Below are the code and all the weights of a small trained network. Each question names an input and a target symbol and asks about switching units off, where a switched-off unit gives its printed mean instead of its output.

import numpy as np


def w(rows, s, z=0):
    codes = np.array(rows[::2]) - 128.0
    scale = np.full(codes.shape[1], s)
    scale[-1] = z or s
    return codes * scale


def norm(h):
    return h / np.sqrt((h * h).mean(-1, keepdims=True) + 1e-5)


def f(y):
    return np.maximum(y, 0)


def softmax(a):
    e = np.exp(a - a.max(-1, keepdims=True))
    return e / e.sum(-1, keepdims=True)


def log_softmax(a):
    a = a - a.max(-1, keepdims=True)
    return a - np.log(np.exp(a).sum(-1, keepdims=True))


def net(x, mask):
    ids = ['ΓΛΠΣΦαβδεημτω'.index(c) for c in x.split()]
    T = len(ids)
    res = E[ids] + P[:T]
    q, k, v = (norm(res) @ M[0].T for M in (Q, K, V))
    z = softmax(np.where(np.tri(T) > 0, q @ k.T / 3**0.5, -1e9)) @ v
    res = res + np.where(mask[0], z, O[0][:, -1]) @ O[0][:, :-1]
    y = f(norm(res) @ A[0][:, :-1].T + A[0][:, -1])
    res = res + np.where(mask[1:9], y, B[0][:, -1]) @ B[0][:, :-1]
    return log_softmax(norm(res)[-1] @ U[:, :-1].T + U[:, -1])


Q, K, V, O, A, B = {}, {}, {}, {}, {}, {}
E = w([
[165,149,169,40],'Γ',
[134,92,206,180],'Λ',
[150,135,121,194],'Π',
[189,136,75,223],'Σ',
[1,162,81,155],'Φ',
[167,162,214,209],'α',
[53,123,163,61],'β',
[87,163,44,117],'δ',
[108,166,149,23],'ε',
[100,116,213,197],'η',
[131,111,229,98],'μ',
[47,122,122,83],'τ',
[143,142,128,200],'ω',
],0.011)
P = w([
[105,137,108,183],'0',
[166,123,119,141],'1',
[45,162,192,135],'2',
[166,108,101,140],'3',
[55,183,209,137],'4',
[166,92,88,137],'5',
[59,205,212,146],'6',
[165,76,77,134],'7',
[69,224,228,152],'8',
[167,56,71,133],'9',
[69,247,234,158],'10',
[166,40,61,128],'11',
[33,255,215,174],'12',
],0.0092)
Q[0] = w([
[42,179,245,140],'head 1',
[158,124,151,104],'head 1',
[119,140,47,133],'head 1',
],0.012)
K[0] = w([
[180,3,76,97],'head 1',
[106,128,135,156],'head 1',
[137,159,114,135],'head 1',
],0.011)
V[0] = w([
[69,244,158,85],'head 1',
[171,253,87,156],'head 1',
[10,153,56,202],'head 1',
],0.007)
O[0] = w([
[88,207,192,102,255],'head 1',
[254,210,136,215,79],'head 1',
[83,158,85,76,150],'head 1',
],0.0068,0.0023)
A[0] = w([
[197,25,197,77,13],'neuron 1',
[96,215,209,105,164],'neuron 2',
[202,85,16,88,187],'neuron 3',
[81,187,116,156,115],'neuron 4',
[54,177,148,24,103],'neuron 5',
[128,195,100,254,253],'neuron 6',
[137,92,192,75,66],'neuron 7',
[237,143,170,31,140],'neuron 8',
],0.0074,0.0025)
B[0] = w([
[192,208,113,87,145],'neuron 1',
[175,128,84,196,254],'neuron 2',
[205,154,144,187,145],'neuron 3',
[102,192,179,75,177],'neuron 4',
[133,97,91,203,254],'neuron 5',
[61,72,103,113,212],'neuron 6',
[142,107,67,62,164],'neuron 7',
[2,88,132,169,174],'neuron 8',
],0.0073,0.0072)
U = w([
[158,91,173,216,92],'Γ',
[87,5,92,94,72],'Λ',
[195,122,89,212,80],'Π',
[208,111,131,132,253],'Σ',
[174,210,81,115,193],'Φ',
[143,162,171,152,72],'α',
[56,158,174,72,109],'β',
[142,192,146,157,77],'δ',
[122,248,227,119,148],'ε',
[121,142,170,133,45],'η',
[113,21,179,141,84],'μ',
[113,123,165,32,252],'τ',
[146,147,143,150,72],'ω',
],0.011,0.0058)

Each question gives the input, a string of symbols that net reads in full, and the target symbol t.
The units are the heads (3 rows each of Q, K, V and O) and the neurons (one row each of A and B). Each row of codes is followed by its name. A weight is (code - 128) times the scale printed after its matrix; where a second scale follows, it is the last column's (O, A, B and U).
mask holds one flag per unit, heads first, then neurons. A switched-off unit (its flag False) gives its mean, the last column of its rows in O or B, instead of its output. The means were averaged over made-up inputs and are rounded, as every weight is.
A unit's drop is (log p(t) with every unit on - log p(t) with that unit switched off) / (log p(t) with every unit on - log p(t) with every unit switched off).
The circuit of an input: a set's keep is (log p(t) with only the set's units on - log p(t) with every unit switched off) / (log p(t) with every unit on - log p(t) with every unit switched off). Starting from all 9 units, units are removed one at a time, each time the one whose removal leaves the highest keep (on an exact tie, the one counted first), for as long as the keep stays at least 0.8.
circuit, biggest first: the units of the circuit, biggest drop first
top k neurons: the k neurons with the biggest drops, biggest first
drop when u is switched off: that unit's drop, to one decimal
input Γ α τ Σ η β ε ω, target Λ: top 3 neurons -> (neuron 6; neuron 2; neuron 5)
input Π ε Γ δ ε μ Γ, target μ: circuit, biggest first -> (head 1)
input μ β β α ε ε μ Γ Γ τ Σ δ, target Φ: top 3 neurons -> (neuron 5; neuron 2; neuron 3)
input β β Γ β ε ω Π Π δ Γ δ μ, target τ: top 3 neurons -> (neuron 1; neuron 7; neuron 8)
input Φ τ δ ε Γ μ, target τ: circuit, biggest first -> (neuron 1; neuron 5; neuron 8)
input β δ α ε ε Λ, target Σ: top 3 neurons -> (neuron 1; neuron 8; neuron 4)
input β Γ δ Σ, target Φ: circuit, biggest first -> (head 1; neuron 5)
input τ Γ Γ Λ η ε β μ Γ Σ ε Λ, target Σ: top 2 neurons -> (neuron 1; neuron 4)
input Φ ε β, target ε: top 3 neurons -> (neuron 6; neuron 8; neuron 4)
input α Λ Γ, target Λ: top 4 neurons -> (neuron 8; neuron 7; neuron 4; neuron 5)
input Γ Γ τ Γ δ ε Σ ε Γ δ, target Φ: drop when neuron 2 is switched off -> 0.1
input β τ β Γ, target Λ: drop when neuron 8 is switched off -> 0.4
input ε μ Σ Γ β ω Γ Π, target Λ: drop when neuron 2 is switched off -> 0.5
input μ δ α ε β ε τ ω, target Λ: drop when head 1 is switched off -> 0.4
